Below are the code and all the weights of a small trained network. Each question names an input and a class and asks about switching units off, where a switched-off unit gives its printed mean instead of its output.

import numpy as np


def w(rows, s, z=0):
    codes = np.array(rows[::2]) - 128.0
    scale = np.full(codes.shape[1], s)
    scale[-1] = z or s
    return codes * scale


def norm(h):
    return h / np.sqrt((h * h).mean(-1, keepdims=True) + 1e-5)


def f(y):
    return y / 2 * (1 + np.tanh(0.7978845608 * (y + 0.044715 * y**3)))


def log_softmax(a):
    a = a - a.max(-1, keepdims=True)
    return a - np.log(np.exp(a).sum(-1, keepdims=True))


def net(x, mask):
    res = np.array(x, float).reshape(1, 5) / 4 @ E
    u = 0
    for l in range(4):
        y = f(norm(res) @ A[l][:, :-1].T + A[l][:, -1])
        res = res + np.where(mask[u : u + 6], y, B[l][:, -1]) @ B[l][:, :-1]
        u += 6
    return log_softmax(norm(res)[-1] @ U[:, :-1].T + U[:, -1])


A, B = {}, {}
E = w([
[220,151,130,94],'x0',
[130,121,128,128],'x1',
[116,64,9,51],'x2',
[144,94,138,129],'x3',
[157,105,73,175],'x4',
],0.011)
A[0] = w([
[129,90,63,58,64],'L0N0',
[216,163,90,40,132],'L0N1',
[51,102,94,138,41],'L0N2',
[184,124,30,233,57],'L0N3',
[90,157,164,8,6],'L0N4',
[144,125,54,166,110],'L0N5',
],0.013,0.0025)
B[0] = w([
[137,174,26,99,234],'L0N0',
[208,64,80,150,254],'L0N1',
[138,86,82,187,182],'L0N2',
[99,122,250,58,225],'L0N3',
[134,87,209,46,186],'L0N4',
[126,88,122,88,179],'L0N5',
],0.021,0.0057)
A[1] = w([
[135,199,105,117,13],'L1N0',
[4,79,130,124,18],'L1N1',
[141,148,117,169,5],'L1N2',
[89,109,162,8,43],'L1N3',
[66,100,96,159,18],'L1N4',
[145,124,146,185,25],'L1N5',
],0.015,0.0021)
B[1] = w([
[175,47,108,222,116],'L1N0',
[123,21,157,238,199],'L1N1',
[124,115,207,141,121],'L1N2',
[103,17,239,18,253],'L1N3',
[186,89,53,248,154],'L1N4',
[65,223,149,41,149],'L1N5',
],0.011,0.0057)
A[2] = w([
[133,149,147,132,24],'L2N0',
[252,142,120,84,2],'L2N1',
[174,133,133,137,115],'L2N2',
[90,134,64,88,37],'L2N3',
[80,113,92,203,15],'L2N4',
[131,200,174,177,147],'L2N5',
],0.018,0.0019)
B[2] = w([
[156,127,103,115,133],'L2N0',
[5,116,170,249,254],'L2N1',
[125,125,143,155,151],'L2N2',
[204,148,112,78,163],'L2N3',
[139,119,182,203,172],'L2N4',
[134,162,43,52,211],'L2N5',
],0.02,0.0079)
A[3] = w([
[157,185,217,120,254],'L3N0',
[103,83,169,91,13],'L3N1',
[82,176,154,146,156],'L3N2',
[173,212,158,123,99],'L3N3',
[217,154,105,243,194],'L3N4',
[105,150,7,71,132],'L3N5',
],0.017,0.00093)
B[3] = w([
[124,97,79,56,186],'L3N0',
[69,152,127,74,213],'L3N1',
[207,69,64,150,164],'L3N2',
[164,120,63,117,156],'L3N3',
[130,181,207,141,213],'L3N4',
[144,249,148,102,255],'L3N5',
],0.021,0.008)
U = w([
[147,172,19,98,98],'0',
[76,58,147,73,90],'1',
[96,127,118,149,254],'2',
[101,107,118,246,52],'3',
],0.013,0.0063)

Each question gives the input, the list of numbers given to net, and the class t.
The units are the neurons (one row each of A and B). Each row of codes is followed by its name. A weight is (code - 128) times the scale printed after its matrix; where a second scale follows, it is the last column's (A, B and U).
mask holds one flag per neuron, layer by layer. A switched-off neuron (its flag False) gives its mean, the last column of its row in B, instead of its output. The means were averaged over made-up inputs and are rounded, as every weight is.
A unit's drop is (log p(t) with every unit on - log p(t) with that unit switched off) / (log p(t) with every unit on - log p(t) with every unit switched off).
The circuit of an input: a set's keep is (log p(t) with only the set's units on - log p(t) with every unit switched off) / (log p(t) with every unit on - log p(t) with every unit switched off). Starting from the 12 units with the biggest drops (on a tie, the unit counted first), units are removed one at a time, each time the one whose removal leaves the highest keep (on an exact tie, the one counted first), for as long as the keep stays at least 0.8.
units of the circuit, in order: the units of the circuit, biggest drop first
k most important neurons: the k neurons with the biggest drops, biggest first
top k neurons in layer l: the k neurons of layer l with the biggest drops, biggest first
drop when u is switched off: that unit's drop, to one decimal
input [2,-5,8,6,-7], class 0: top 2 neurons in layer 0	(L0N0 L0N3)
input [-7,-5,-6,2,8], class 1: units of the circuit, in order	(L2N1 L3N5)
input [8,8,-1,1,6], class 3: units of the circuit, in order	(L2N1)
input [-3,-8,-7,6,8], class 1: 3 most important neurons	(L0N3 L0N2 L0N1)
input [7,-7,4,-4,-6], class 3: top 2 neurons in layer 0	(L0N1 L0N3)
input [-7,-6,-3,1,-6], class 3: 4 most important neurons	(L1N1 L0N3 L0N2 L0N5)
input [-6,2,7,2,-6], class 0: 4 most important neurons	(L0N0 L0N3 L0N2 L0N4)
input [-7,-1,8,-4,-3], class 0: 3 most important neurons	(L0N0 L2N1 L2N3)
input [8,1,-5,2,7], class 3: 3 most important neurons	(L2N1 L0N4 L1N3)
input [1,4,-7,6,7], class 0: top 2 neurons in layer 0	(L0N4 L0N5)
input [1,1,-5,3,4], class 0: top 2 neurons in layer 0	(L0N4 L0N5)
input [-7,-4,-8,-5,-3], class 0: 2 most important neurons	(L2N5 L2N1)
input [-8,-7,-6,3,1], class 3: 4 most important neurons	(L2N4 L3N5 L0N1 L3N2)
input [2,-1,1,-2,8], class 1: units of the circuit, in order	(L0N3)
input [0,0,5,-2,8], class 1: 2 most important neurons	(L0N3 L1N3)
input [1,4,-7,-5,-7], class 0: 2 most important neurons	(L0N3 L0N5)
input [0,0,2,-1,6], class 1: drop when L0N3 is switched off	3.2
input [-4,-1,-3,-4,7], class 1: drop when L0N3 is switched off	1.6
input [3,-6,0,0,5], class 1: drop when L0N3 is switched off	1.9
input [6,-2,-3,3,-3], class 3: drop when L2N1 is switched off	0.2
input [-7,5,-8,-3,1], class 0: most important neuron	(L2N5)
